Here is a tiny trained network, its code and every weight. The questions are about switching its units off for an input and a class, where a switched-off unit gives its printed mean instead of its output.

import numpy as np


def w(rows, s, z=0):
    codes = np.array(rows[::2]) - 128.0
    scale = np.full(codes.shape[1], s)
    scale[-1] = z or s
    return codes * scale


def f(y):
    return y / 2 * (1 + np.tanh(0.7978845608 * (y + 0.044715 * y**3)))


def log_softmax(a):
    a = a - a.max(-1, keepdims=True)
    return a - np.log(np.exp(a).sum(-1, keepdims=True))


def net(x, mask):
    res = np.array(x, float).reshape(1, 6) / 4 @ E
    y = f(res @ A[0][:, :-1].T + A[0][:, -1])
    res = res + np.where(mask, y, B[0][:, -1]) @ B[0][:, :-1]
    return log_softmax(res[-1] @ U[:, :-1].T + U[:, -1])


A, B = {}, {}
E = w([
[137,163,110,184,160,1,178,109,126,161],'x0',
[8,44,105,180,121,115,133,150,135,132],'x1',
[92,178,104,142,136,150,68,38,126,157],'x2',
[129,128,127,129,128,127,128,128,129,129],'x3',
[173,70,18,128,133,152,167,79,122,142],'x4',
[165,113,106,180,145,130,42,193,131,221],'x5',
],0.0068)
A[0] = w([
[130,119,131,125,134,130,121,124,129,122,137],'N1',
[150,98,57,120,124,147,164,101,128,124,66],'N2',
[199,160,144,128,122,128,135,127,138,110,89],'N3',
[110,139,131,106,115,113,162,91,130,92,70],'N4',
[140,147,116,124,138,52,146,113,127,140,58],'N5',
[102,164,108,141,129,144,90,60,124,137,67],'N6',
[108,164,179,141,119,120,116,148,140,129,70],'N7',
[128,127,134,149,110,130,129,129,122,128,86],'N8',
[97,160,105,126,142,134,83,61,123,139,53],'N9',
[172,86,57,143,126,133,139,88,123,141,61],'N10',
[130,89,142,93,124,254,98,136,122,91,1],'N11',
[101,171,180,135,117,105,101,148,119,115,74],'N12',
[136,142,124,135,137,70,148,119,118,144,80],'N13',
[183,154,137,119,128,128,128,117,133,125,64],'N14',
[107,154,162,128,130,117,118,144,121,126,63],'N15',
[161,89,134,111,125,114,176,190,122,102,74],'N16',
[108,141,115,104,125,119,140,124,124,104,80],'N17',
[99,99,134,152,112,129,136,125,140,135,67],'N18',
[149,127,107,149,137,132,93,166,126,150,86],'N19',
[140,133,122,135,114,132,144,157,142,119,78],'N20',
[117,130,147,106,137,137,195,80,129,80,81],'N21',
[174,86,142,126,128,117,170,203,121,105,36],'N22',
[148,122,116,142,136,125,93,157,126,156,53],'N23',
[115,120,130,149,126,136,133,131,132,130,55],'N24',
[17,55,98,153,125,107,139,149,120,125,28],'N25',
[141,147,129,154,140,83,155,113,130,139,83],'N26',
[184,164,131,116,121,142,141,123,118,128,85],'N27',
[156,115,116,143,126,119,89,151,146,166,87],'N28',
[109,154,118,141,129,136,103,86,112,129,64],'N29',
[97,156,175,115,127,103,101,149,123,123,58],'N30',
[148,120,117,143,133,123,94,153,136,152,96],'N31',
[182,157,137,120,120,141,139,119,126,130,89],'N32',
[115,145,132,123,114,129,169,102,135,88,86],'N33',
[175,138,143,106,140,123,121,113,125,127,80],'N34',
[133,126,132,136,138,111,135,126,123,129,76],'N35',
[156,122,105,146,125,117,82,162,126,163,69],'N36',
[133,138,130,151,138,96,149,120,116,140,65],'N37',
[132,136,109,155,118,48,141,111,131,131,60],'N38',
[166,155,130,107,125,120,115,124,122,120,75],'N39',
],0.015,0.0038)
B[0] = w([
[120,136,123,120,133,133,144,141,120,145,132],'N1',
[140,88,199,118,200,130,143,168,168,94,186],'N2',
[107,118,57,127,179,112,116,99,123,141,176],'N3',
[129,128,167,150,115,114,125,135,56,125,173],'N4',
[139,150,88,123,85,165,125,170,145,104,170],'N5',
[135,133,142,131,63,103,146,71,187,161,184],'N6',
[144,95,157,124,172,133,150,143,153,109,164],'N7',
[127,137,123,104,130,132,136,117,119,122,121],'N8',
[142,130,142,132,67,101,130,73,188,163,181],'N9',
[150,98,203,117,213,128,152,155,178,109,194],'N10',
[132,174,67,131,70,169,124,226,151,94,255],'N11',
[141,100,177,139,190,122,149,155,169,113,177],'N12',
[126,149,103,121,91,156,118,167,143,109,162],'N13',
[99,118,79,109,161,136,119,96,117,129,159],'N14',
[148,103,146,108,154,128,132,146,139,130,146],'N15',
[131,141,163,140,72,103,129,73,200,179,187],'N16',
[134,126,144,133,128,131,108,138,97,145,138],'N17',
[121,130,96,116,155,121,104,120,124,140,143],'N18',
[126,140,153,141,119,118,142,124,60,121,166],'N19',
[134,131,132,116,112,124,136,99,137,119,129],'N20',
[136,125,163,126,107,107,127,131,4,137,205],'N21',
[146,133,157,131,58,111,143,63,200,172,189],'N22',
[134,133,140,136,116,102,127,129,70,109,155],'N23',
[139,127,105,116,127,118,129,104,123,99,122],'N24',
[91,134,29,130,210,137,97,67,116,138,226],'N25',
[119,146,108,120,92,156,115,172,147,115,162],'N26',
[94,113,76,134,180,142,115,104,121,147,170],'N27',
[122,132,160,118,106,117,121,123,56,118,170],'N28',
[136,127,133,114,99,121,147,110,150,169,151],'N29',
[155,98,161,113,175,142,146,134,153,112,166],'N30',
[123,131,137,130,117,126,148,132,64,136,159],'N31',
[102,135,95,149,180,129,98,96,137,120,165],'N32',
[140,124,142,131,115,106,128,135,53,132,171],'N33',
[98,123,98,128,162,136,115,110,127,139,153],'N34',
[122,143,135,122,127,141,118,140,134,139,123],'N35',
[130,119,154,119,105,114,122,132,42,128,174],'N36',
[126,147,117,142,117,148,129,156,142,119,143],'N37',
[131,147,94,120,86,171,122,187,148,107,175],'N38',
[97,112,100,139,149,127,116,101,133,123,150],'N39',
],0.028,0.0088)
U = w([
[51,132,31,135,212,145,102,78,111,135,191],'0',
[124,192,77,125,83,205,138,221,143,82,2],'1',
[122,134,168,143,118,102,148,128,2,128,169],'2',
[152,77,185,102,221,147,188,160,171,90,71],'3',
[130,150,134,128,73,107,164,57,186,188,228],'4',
],0.0062,0.00093)

Each question gives the input, the list of numbers given to net, and the class t.
The units are the neurons (one row each of A and B). Each row of codes is followed by its name. A weight is (code - 128) times the scale printed after its matrix; where a second scale follows, it is the last column's (A, B and U).
mask holds one flag per neuron, in row order. A switched-off neuron (its flag False) gives its mean, the last column of its row in B, instead of its output. The means were averaged over made-up inputs and are rounded, as every weight is.
A unit's drop is (log p(t) with every unit on - log p(t) with that unit switched off) / (log p(t) with every unit on - log p(t) with every unit switched off).
The circuit of an input: a set's keep is (log p(t) with only the set's units on - log p(t) with every unit switched off) / (log p(t) with every unit on - log p(t) with every unit switched off). Starting from the 12 units with the biggest drops (on a tie, the unit counted first), units are removed one at a time, each time the one whose removal leaves the highest keep (on an exact tie, the one counted first), for as long as the keep stays at least 0.8.
circuit, biggest first: the units of the circuit, biggest drop first
unit that matters most: the unit with the biggest drop
top k neurons: the k neurons with the biggest drops, biggest first
drop when u is switched off: that unit's drop, to one decimal
input [-4,0,0,-2,7,7], class 2: unit that matters most	N36
input [4,-3,6,4,-6,-5], class 3: top 2 neurons	[N12 N30]
input [3,-6,4,-4,8,7], class 3: top 4 neurons	[N10 N2 N21 N25]
input [2,3,8,-5,-8,1], class 3: top 3 neurons	[N12 N30 N7]
input [6,2,2,-7,-5,8], class 2: top 3 neurons	[N11 N36 N28]
input [-3,-2,-7,-1,-7,-7], class 2: top 4 neurons	[N21 N33 N4 N10]
input [2,-5,5,-3,-6,6], class 2: top 3 neurons	[N36 N10 N28]
input [3,6,4,5,2,7], class 2: top 2 neurons	[N36 N28]
input [-8,6,8,-1,8,7], class 1: top 2 neurons	[N11 N12]
input [8,7,-2,1,0,5], class 1: top 3 neurons	[N38 N5 N13]
input [7,-3,7,6,-7,-7], class 1: top 2 neurons	[N5 N38]
input [6,5,8,7,-2,5], class 4: top 3 neurons	[N9 N11 N6]
input [5,-3,-8,3,-5,-8], class 2: top 2 neurons	[N21 N4]
input [7,-3,8,8,0,8], class 2: top 2 neurons	[N36 N11]
input [5,-5,-6,-4,8,-2], class 3: circuit, biggest first	[N10]
input [-4,-4,4,-1,-6,-2], class 3: drop when N7 is switched off	0.0
input [-1,-4,-8,8,6,-4], class 4: drop when N16 is switched off	1.8
input [-5,-6,4,2,0,5], class 0: drop when N27 is switched off	0.1
